Each row comes from the steps of one path. Every step used is in the known rows, and no mark comes twice. Write the path behind each row, first mark first.
Known rows:
X K W N C V J A: [ 244  193 -238 -374 -117  -18  107 -206  113  -93  217  -44   31  -11
  -63 -142   71  -82  -64   90  121   20   99  176 -176 -124   26  134
 -321 -128 -312   -8  -15  -10 -146   57    8 -128   69   38 -193 -230
  -95   35  179 -135  539 -228 -131 -359 -250    1]
N K W J: [ 261  195  -18 -190  -44   68   56  -61  122  -22  106   78   19  212
 -112 -366  140   29   62   79  141   21  -12  281 -190   14 -133  177
 -184 -178 -186   42 -151  114  -51  101   50   35  183  -28  -62 -176
  -83   87  243   20  235 -138 -165 -297 -225  -53]
G D R J A T X: [ 295   81  -11 -198  -30  -33   50    4  -66   12  242  -53 -299   93
 -179 -129   34  -96  -53  104  200  152 -110  339    6   16  -93  250
  -52  -46 -340   29 -126 -211  -69   62  140  -19  218   90  201  -94
 -191   61   73  -32  291  -38   81 -193 -103  -79]
A X K W: [ 341  217  -49 -117   -5  -46   49   25   51  -29  185  129   96  159
   73 -293  170  -38   -3  121  132   96   94   61 -183   22  -78   84
 -104 -205 -238   21  -56  -41   30   52  150  -80  122   34  -11   13
 -178  112  -19  -64  413 -187 -184 -214 -144 -224]
D K W V X: [ 342   64 -168 -213  -30   -5  -84  -41  169  -76  175   89  -31  295
 -103 -141   84  -65 -109   89  166   11  -33  213 -150  201  -95  110
 -151 -133 -346    7 -144   54   10   63   46 -197  268  126  -81 -156
 -135   96  156 -137  512  -89 -123 -355 -153   52]
J T G D R K W N C: [ 357   70  -76 -243  -53   26  -34 -168  -67   29  328   31  -61   -2
 -131 -160   81  -56 -183   24  171  196  -31  368 -192  -82 -132  284
 -193   14 -443  -52 -140  -68 -230  199  -89 -200  149   66  -29 -227
 -105  -28  395   66  461  -90  -24 -358  -76 -122]
N C V X: [  48   46  -27 -208 -138   35  216  -83  -63   47  203  -20 -167   24
  -70  -38  148 -120  -73   41   56  141   63  214  -49  -12 -113  183
  -10  -18 -255   32 -194 -104  -71  -22   42 -121  141   79 -234 -286
  -52  -33  299  100  318 -271  -16 -188 -229    0]
D G X K W N: [ 317  152 -321 -129  -32 -129 -181  -86 -218 -149  280   23  -38   91
 -166 -224   34  -80  -72  220  279   -5   72  307 -212  -62 -108   15
 -122 -143 -290  -33 -150  -37  -91  141  313 -172  250   26 -170 -106
 -163  101  214  -91  431 -109  -77 -263 -181 -152]
R J X K: [ 417   97 -149  -93   35  -23   81   11   27  -45   94  -76  -86   98
  -44 -131   12  -72   17  161   20    6   -6  213 -243   50  -62  333
 -108  -81 -141   48 -172  -18  116  200  230  -11  266 -101   30  -45
 -109  152  -85  -52  279 -217   36 -234 -219 -202]
X K W V: [ 342   88 -189 -250  -49  -18  -64  -89   43 -102  119   57  170  221
   -4 -253  137  -44  -27  158  173   98  -72  239 -205   -3  -10   78
 -233 -227 -326   17   39   34  -51   81  128 -123  100  -36 -102 -131
 -199  133  138 -141  419 -168 -162 -357 -211 -106]
R X K W J T: [ 351  173 -124 -206  -45  -42   88  -55   48  -95  159   64  136  130
   99 -338   59  -21  -75  143  138  -45   52  223 -185  -16 -107  137
 -172 -155 -411  149  -90  -42  -67  118   89 -130  141   31  -96 -158
 -226  144   23 -173  341 -212  -57 -271 -174 -108]
C N K W J: [ 256  339   12 -146    4   46   35  -66   18   -5  244   75  -45   91
 -169 -274    4  -21   32  147  148   24   23  420 -134   26 -151  333
  -98 -135 -183  -70 -158   35  -31   78   80   40  184   55 -204 -227
  -54   47  259   69  256 -158 -131 -235 -160 -181]
C V X K W: [ 214  113  -94 -243 -125  -55  147  -48   79   70  204  -20  -21   65
  -32  -37  113  -92  -43   -2  122   84  -40  250  -95   28 -110  104
 -139 -121 -379   13 -108   -7  -53   28   60 -206  119  -19 -160 -240
 -130  103  225  -39  340 -275  -63 -241 -171 -107]
G X K W J A D: [ 267  199 -188 -150  -28  -30  -25  -83   21  -98   73    5  117  104
  -87 -339   64    1  -54  271  221  -31   98  360 -198  -22  -61   39
 -158 -181 -269   62   -4  -88 -147  105  275 -124  265    0  -52 -159
 -124  136   19 -127  333 -151   35 -280 -145  -39]
N D T X K W V J A R: [ 289  -66  -86 -443  -35  -95  105  -84   96 -142  147  157  -82  293
  -99 -222  157 -132  -24  -85  181  251  -50  192  -39  -81  -27  255
  -74 -325 -244   75  -12 -168   83   61  -33 -280  238   30   89 -182
  -90 -129  184 -201  592 -132 -119 -351 -129   93]
C V X K: [ 191   93  -79 -223  -83 -106  183  -40   35   75  217  -16  -76   60
  -16    7  100 -128  -29   38   94  128  -29  296  -42   36 -135  128
  -76  -90 -347   -3 -110  -35    4   43   78 -206  115  -17 -200 -189
  -73   70  157    3  260 -312  -19 -201 -191  -89]
J X K W: [ 411   84 -139 -142   -2   -5    0  -51   33  -34   46   63   61  132
  -58 -270  102  -31   43  119   63   59   46  266 -266    1  -29  125
 -145 -114 -135   77 -134   -7  112  103  224  -67  245  -40  -56  -77
 -130   94   98  -56  440 -229  -86 -297 -194 -164]
C N K W: [ 249  347   18 -119    0   -9    5   -5  -61   19  287   91  -56   61
 -205 -232   46  -48   25  164  133   45   37  390 -140   44 -155  286
  -53 -116 -136 -113 -178   19   14   58  100   13  174   82 -195 -232
  -97   12  239   91  261 -204 -154 -215 -123 -254]
C N V X K W J: [ 210  385 -164 -204   40  -20   78  -79  -28   28  257  -18  -45  133
  -10 -200   19  -81   15   93  116   32  -23  316 -119   25  -77  352
  -53 -130 -284  -88  -68  -36   83   66  139 -194  240   77 -194 -295
  -40   49  231   -7  368 -186 -138 -280 -127 -114]
T D G X K W R: [ 271   -4 -313 -233 -124  -80  -78  -78 -159   -2  227  290  -27   83
 -222 -115  127  -31  -12  157  248  116  -38  286   10   44 -167  104
 -115 -117 -360   16  -99  -38  -67   67  259 -125  263  -25  -45   -7
 -213  -17  334  -35  364  -32  114 -282 -128  -87]
W N V J X K: [ 324  157 -303 -292  108  -82   96 -127  -60  -16  298  -28 -116  149
   29 -252   10 -169    5   92   27   82   94  268  -58  -98  -85  266
 -174  -50 -204  -42  -88   39  141  190  147 -161  226  124 -112 -177
   96  -18   54   -9  386 -249 -142 -318 -311  -61]
A X K W J T G D R: [ 421  175  -71 -178   16   -9   27  -38  107   -9  206  127   89  157
   54 -300   95  -13  -51   40  174  162   -8  201 -184  -18  -81  218
 -191 -186 -429   47  -44 -112  -96   89  -58 -169  126   25   46    8
 -166  112  122  -40  468  -49 -124 -302  -82 -139]
J A T G D R X K: [ 214  172    4 -251   13 -168   91    0   36 -128  184  111  -97  -51
 -166 -289   83  -86   13  176  226  241  120  393   19  -61  -42   46
   17  -96 -361   18  -49 -231  -31   27  199  -71  139  116  -18  -14
 -184  -25   88  -43  340 -135   52 -154 -129  -63]
A X K W R J T G: [ 437  168 -187 -110    9  -13   56   16  102  -27  198  187  105   61
   68 -257  104    0  -72   26  111  122   20  119 -199   38 -101  218
 -203 -141 -370   18  -53  -24  -78  108   12 -105  143  -33   47   11
 -218   83   25  -24  443 -118  -33 -323 -104 -239]
D R W N C: [ 199  -20  -63 -187 -116  122 -109 -174 -205 -201  235  -35 -135   25
 -296  -38   47 -156 -113  166  168  163  110  244 -133  -66  -74  118
 -151  -48 -282   25 -210    6  -61   89   96   76  136   38 -197 -125
 -168  -42  315   -7  392 -135 -105 -297 -202  -93]
T X K W V J: [ 321   41 -292 -282  -54  -58    4  -87   63  -34  180   41   42  237
   -5 -128  160  -79  -54  -26  157   46 -177  216   55   31  -75  189
 -121 -221 -292  -14   -2   41  -13   24   50 -190  172   50  -54 -118
 -142    8   59 -199  481 -143 -106 -486 -262   -2]
K W V X: [ 272   22 -127 -201  -95   80  -48  -97  106   -8  118   47   44  258
  -30 -329  137  -27  -61   53  244   93  -49  284 -160   16 -108   59
 -152 -133 -366   16  -60   36 -126  -36  138 -151  183   33    6 -230
 -158  113  351  -89  420  -58  -97 -291 -179  -68]
T G X K W R J: [ 273   59 -328  -27   -3  -93  -92  -34  -88  -50  183  124   44  -11
 -139 -226   55  -35 -107  206  194   54  -55  274  -18   60  -73  136
 -102 -156 -281  -55  -48  -30 -154  218  199 -101  207  -86 -115  -76
 -152  104   56   27  343 -138  116 -377 -141 -230]
A R D G X K W V: [ 288  -72 -224 -230   88  -21 -133  -34  -94 -228  237   98  -27  157
 -270 -146  138 -167   -4  248  229  140    4  437 -302  -35    9   17
  -37 -185 -437   80 -138 -107  -79  143  244 -214  218   14  -60 -168
 -213   30   48  -71  572 -133   49 -237 -309 -255]
W R A K: [ 369   14 -200 -108  -29  -41  137 -152 -129  -31  150  200 -199   65
 -244 -176  126 -108   -8  183  131   84   67  377  -72  120  -81   97
 -152   51 -283  -29 -100  -52 -143  220  234   46  145  -54  -75    9
 -182 -136   83   77  297 -259  253 -165 -236 -277]
G X K W N D T J A R: [ 261   52 -195 -260  -31  -36   -8 -146  -90 -114  206   76   35   79
  -93 -273   70 -134 -121  239  219   94  130  257 -213  -78   -8  155
 -125 -211 -254   46  -60 -151  -69  123  176 -177  307  -15  -37 -187
 -104   22   20 -156  361 -165  -19 -296 -112  -58]
G X K W N C: [ 196  129 -274 -117  -79  -12 -102 -115 -203  -69  234  -19   75   68
  -58 -284   51  -67 -159  292  145  -25   83  238 -173  -48  -29   67
 -184  -97 -220   20  -85  -56 -114  129  211 -153  253   48 -185 -214
 -115  116   79  -27  383 -196  -48 -326 -163 -104]
C N D G X K W J: [ 309  241  -84 -200   28 -126  -10  -83 -114 -106  251   53  -96  101
 -179 -248  -45  -68  -62  183  205    5   27  355 -158  -77  -99  288
  -76 -260 -208  -30  -88 -125   10  191  211 -175  286   30 -219 -248
  -18   27  281  -17  413 -132  -87 -266  -66 -179]
T D G X K W N V: [ 256  123 -323 -310  -95  -51  -91  -80 -206    1  331  150  -33  139
 -170 -137   99  -83    6  121  206  136    9  253    3  -19 -162  175
  -90 -124 -360  -29  -92  -17   26  120  272 -226  298   76  -60  -86
 -125   -2  362  -63  372  -78  -18 -255 -158  -93]
X K W N V J: [ 309  236 -286 -326   12  -96   34 -120   -1  -45  264   -4   86  145
   23 -244  116 -109  -23  107  108   -2   12  135 -157  -86   -5  175
 -291 -199 -275  -39  -16   86    4  167   92 -167  124   32  -96 -201
 -101   58   89 -131  464 -197 -245 -398 -245  -80]
R D G X K: [ 285  112 -242 -192    2 -143  -43  -50 -199 -114  266   14  -62   83
 -249  -50   69 -110   -2  262  159   15  -11  341 -137   59 -116   36
   -6 -157 -315   -4 -202 -112  -48  184  314 -146  168   80 -105 -201
 -159   50   53   37  394 -228   77 -154 -272 -155]
C V J A T: [ 209   82   51 -425  -40 -148  282  -27  209  -33  194   21 -231  -88
  -47 -110  107 -156   12  -34  186  101   98  331   26  -89 -131  138
  -45  -98 -330   54 -100  -40 -142  -16  121  -13  125   89    0 -199
  -83  -38   52  -28  247 -205  -26  -98 -244  -40]
R D W N C V K: [ 201  105 -245 -330  -46   42   28 -188    1  -64  375  -55  -77   44
 -259   80   22 -137  -26   94   34   55   98  226  -10   89 -162  233
 -142 -136 -421   -7 -289  -87 -107  148  -46    9   63  212 -219 -371
 -132    5  135   77  453 -245   -9 -144 -335  -62]
W V X K: [ 248   -7 -204 -200  -12  -62   13  -92   53  -28  132   29   30  289
   27 -206   97  -96  -42  158  162  175  -83  380  -93   50  -99  114
 -107 -107 -360  -33   -8  -26   31   -5  104 -259  163    0 -135 -121
  -45   75  180  -53  327 -153  -23 -309 -231   19]
T V J A: [ 249   39  -81 -385  -71 -135  151  -35  125  -25  226   90 -167   61
  -75 -197  239 -118  115   75  154  163   51  177   64   81  -90  225
  -20 -193 -190  -42  -31  -69  -50   30  168  -27  184   34   31  -75
   26  -48    1 -129  200 -194  -56  -81 -228   45]
X K W V J: [ 344   78 -225 -320  -24  -97   -5  -92  119  -91  131   42  131  207
    9 -240  147  -72  -31  134  184   14  -80  213 -180  -18   -3  131
 -263 -251 -327    4   22   52  -77   71   63 -159   99  -30  -60 -153
 -169  101   80 -161  451 -126 -183 -395 -240  -51]
R D W N C V: [ 184   79 -210 -332  -72   82   18 -181 -101  -63  367  -47  -38   38
 -231   50   30 -127  -31  116   20  110   66  268    3   43 -171  247
 -149 -144 -401   25 -271  -95 -112  138   25   39   26  237 -207 -385
 -160  -24  194   82  391 -255   11 -102 -340 -101]
G X K W R J T: [ 359   82 -318 -102  -51  -47  -85  -33 -100  -46  158   46   64   38
    0 -246   31  -13 -171  208  161  -70  -51  283 -271   33  -78  136
 -243  -68 -322   76  -74  -23 -168  141  161 -135  303  -81   20 -188
 -245  154  -27  -48  293 -136   81 -355  -58 -162]
V K W R J A T G X: [ 298  128 -241 -133   -1  -61    5  -51  239  -89  141  135 -124  -47
 -202 -288   56  -14  -68   58  273  -29  112  219 -100   84  -60   41
 -119  -68 -358  -18 -113  -10 -215  100  126   -6  322  -55   50 -110
 -180  118   43  -19  470  -27   79 -342 -116  -84]
V X K W J T D: [ 239  164 -156 -307  -99  -26  132 -150  145  121  146   96  156  170
   68 -183  185  -35  -23   16  125   67  -60  260 -160  -12 -108  241
 -235 -104 -400   35  -99   60  -24   22    9 -278  217  -79   -4 -143
 -132   23  319 -117  363  -63  -32 -362 -109   93]
C N D W R A T: [ 280  153  -25 -278   60 -152   96  -47 -178  -44  305  175 -136   21
 -258 -215   28 -155  -10  106   85  121   81  365   36  -20 -122  388
  -76 -208 -232  -41 -179 -158   45  150  106   47  210  166  -91 -256
 -179 -183  246  123  225 -140   20 -114  -69 -218]
A R J X K: [ 329  -25  -74  -94  158  -13   50   40   -1 -119  134   43 -129   90
 -100 -146  120 -183   48  206   71  135   73  312 -330  -50   17  276
  -18  -83 -182  102 -180  -49  126  198  232  -52  292 -143   25   22
 -134   49 -161  -82  367 -188   47 -225 -254 -306]
T X K W V J A R D G: [ 323   24 -353 -355  -16  -50  -19 -113  117 -175  187   47  -51  171
 -195  -35  159 -110   11  -11  210   92 -111  318  -71   -8  -10  110
  -63 -205 -387    2  -36  -68  -38   -2   86 -255  187   67  -35 -121
 -173  -67   78 -239  681 -129   13 -437 -317  -15]
A T X K W J: [ 247  138  -41 -323   -6  -21  103  -23   29  -59  194  114  102  133
   20 -295  182  -67  -19  -47  133  140  -67  295   68  -63  -70  199
 -106 -231 -344  116 -100   77    3   91  207  -13  237   69   22  -94
 -218   -9   92 -130  336  -61 -130 -342 -270    8]

Write each row's path:
[ 438    0 -355 -299   45 -169  103  -97  119  -74  133  110  -92   67
 -185 -149   74  -75   29   72  112  -93  -16  278 -179   17  -49  172
 -237 -139 -271   41 -206  -14  -19  105  105 -120  198    6    7 -166
 -107  -26   63  -22  601 -119   14 -376 -317  -48] -> V J X K W R D G
[ 304    2 -129 -305   11   45  155 -154  172 -138   78   99    4   51
  -45 -198  171 -145  -19  228  247  112  130  273 -218  -14  -15  164
  -10 -183 -372   48   -9 -118 -113  -49  159  -18  161  -15  -55  -94
 -148  -12  -71 -256  244 -166   36 -291 -283  -77] -> T J A R X K W V
[ 259  101 -359 -256  -83 -141  -55 -102 -144 -147  313  -45 -125   12
 -187 -111   21 -114 -117  133  239  -67   70  262 -179  -88  -82  109
 -165 -140 -347  -13 -187  -75 -173   95  147 -232  231   73 -223 -231
 -120   53  238  -59  512 -121  -83 -303 -243  -66] -> D G X K W N C V J
[ 121   48  -53 -263  -97  119  201 -133  215 -160  130    2 -211  -16
 -142 -146   81  -85  -45   41  160   50  220  195 -172  -40  -12  107
  -29  -47 -389  143 -138 -170 -189   -4  -28  -67  195   51 -227 -241
  -84   59  142  -59  527 -232   19 -219 -262   -9] -> N C V K W J A R X
[ 236  106 -155 -192  -85  -34  -66 -111  -86  -87  194  165  128  141
  -67 -281   68  -55  -29   67  264  182  -19  261   17   41 -104  229
  -49 -275 -323   11 -130  -86 -138  148  110  -86  161  -20  -53  -97
 -210   95  221  -69  388  -78  -79 -211 -140   11] -> D T G X K W J
[ 215   63 -130 -184   41 -133  -14   35  -97  -67  224  255  109  -39
 -108 -389  147  -67  -83  128  197  179   19  386   51  -39  -69   62
  -97 -178 -357   39 -102    9 -112  152  269  -38  238   35  -39  -95
 -227  -12  120   70  312  -53    1 -305 -180 -160] -> A T G X K W R
[ 246  196  -97 -216   11  -41   29 -117  321 -100  101   79  -48   33
 -119 -376   95  -24   -8   40  309  -17  158  260  -93    4  -58   38
  -58 -148 -346   14  -99   10 -207   92  138  -36  314  -22   -8 -110
  -90  133   97  -76  446  -14  -46 -291 -158   18] -> V K W J A T G X
[ 296  254 -200 -342   82   -6  206 -182  150   -8  197   16  -56   61
 -132  -91  151 -149   46  116  162   84  244  220  -72   49 -181  330
  -32 -201 -298 -104 -120  -67  -49   35   93   63  183  128  -54 -198
  -43 -104   15 -153  150 -157  -71 -251 -284   71] -> T J A D W N V K
[ 334  196 -125 -162   -1  -18   93  -28  158 -142  104  192  -59   79
 -250 -229   54    5  -28  185  171   58  232  326 -101  112 -142   -3
 -119  -74 -311   48  -70 -131  -60   42  186  -22  185  177  -45 -103
 -164  -28   65 -151  472 -204  114 -234 -159   18] -> J A D K W R X
[ 362 -146  -84 -281   66  -26  -18  -64  153 -129  214   69 -141  133
 -113 -109  210 -130 -102    7  248  102  -65  358 -274  -36  -71  204
  -43  -90 -414   40  -98   29  -98  138   57 -233  290  -38   79 -135
 -124  -37    8 -149  538 -100  -20 -396 -227 -213] -> A R K W V J T X
[ 256  -26 -174 -464 -169  -69  -65  -98  127 -236  134    9  -76   37
 -230 -119  132 -168  -35  137  282   79  -21  449  -65   43  -84   72
 -146 -171 -474   15 -114   -4 -119  -15  244 -144  268   26   -3 -173
 -139  -32  152  -99  418  -21   86 -272 -242  -15] -> R W V J A T D G X K
[ 516   -7 -252 -254  -77   40   71  -45  -67  -47  121  193  112  172
 -259 -271   99  -40   95   23   17  180   45  306 -136  126  -10  257
 -252 -182 -291   67 -145 -115   46  147  128  -45  243   25   74  -90
 -215   -4  214  -61  435 -217   57 -205 -225  -58] -> J X K W R A D T V
[ 264   45 -126 -328  -71  -56  127   84   23   -6  287  155   51   70
  -70 -281  202  -58   -7   16   78  189  -70  215   -5  106  -46  268
 -221 -206 -429   63 -136   26   -8  105  183  -55  286   -9  107 -144
 -205   35  128  -61  252  -55  -46 -215 -209  -21] -> A T V X K W R J
[ 327   85 -158 -281 -107   81   17  -93   46  -33  257  125  -43   75
 -184  -43   10  -30  -12   91  175  200   83  103  -42  -33 -107  296
 -181  -75 -374   19  -37  -54    7   38   51  -44  194   13   94  115
 -199   31  266 -149  382  -20    9 -250  -96  -69] -> T D R J A X K W N
[ 324  131  -57 -331  -20  -16  196 -207  -25  -51  292  120  -35  147
    3 -256   12 -140  -65   94  107  271  200  153  -30 -104 -126  292
 -151 -201 -218  -25  -55 -130   69  149   73  -79  143   93  -57 -100
   60  -70  155  -88  327 -221 -106 -202 -173   34] -> W N D T J A X K
[ 328  161 -148 -178   16  -21  -11 -137  250  -20  137   75   -1   94
  -36 -314   98  -31  -60    5  264  -51   78  248 -168   21 -117  128
 -106 -123 -364   12 -126   61 -230  145    9 -115  297  -68  -29 -153
  -90  147  122  -60  423  -38  -73 -355 -117  -21] -> V K W J T G X
[ 413   53  -45 -358  -47  -49  116  -51  -88   61  244  219   35   89
  -51  -75  162 -126    0  -16   91  244   51  250 -125  -58 -139  323
 -111  -18 -407   54 -102  -59    2   35  -77 -152  191   45  154   71
 -286 -139  253  -31  191  -93   23 -179  -28  -62] -> J T D R A X K
[ 348  182 -149 -381 -102  109  164 -215   40  -53  290   87  102   79
 -113  -89   51  -99   -8   96  129  161  101  159  -88   78  -94  250
 -143 -215 -412   -4 -164 -125 -115   67   78   15   37  146   59 -221
 -182   12   78  -98  433 -201  -17 -131 -292   14] -> R D T J A X K W N
[ 248  290 -104 -341   52   -9  120  -47  236  -86  112   16 -131  152
  -11 -349  152  -54   87  -56  189   51  110  153 -154   -1  -38  115
  -35 -139 -318   41  -50   13    4   71  156  -68  316   63   60 -219
  -96   77  100  -71  398 -122 -195 -255 -181   28] -> N V K W J A T
[ 420  205  -59 -258   58   48   77  -10  129  -20  197  139  103  261
 -129 -153  132  -37  -73  -22   87   52   39  342  -88   92 -205  284
 -181 -204 -367   77 -164   72  -40  178   27 -119  256  176   20 -169
 -149  -43  134 -187  449  -90  -90 -387 -205   90] -> A D K W J T X
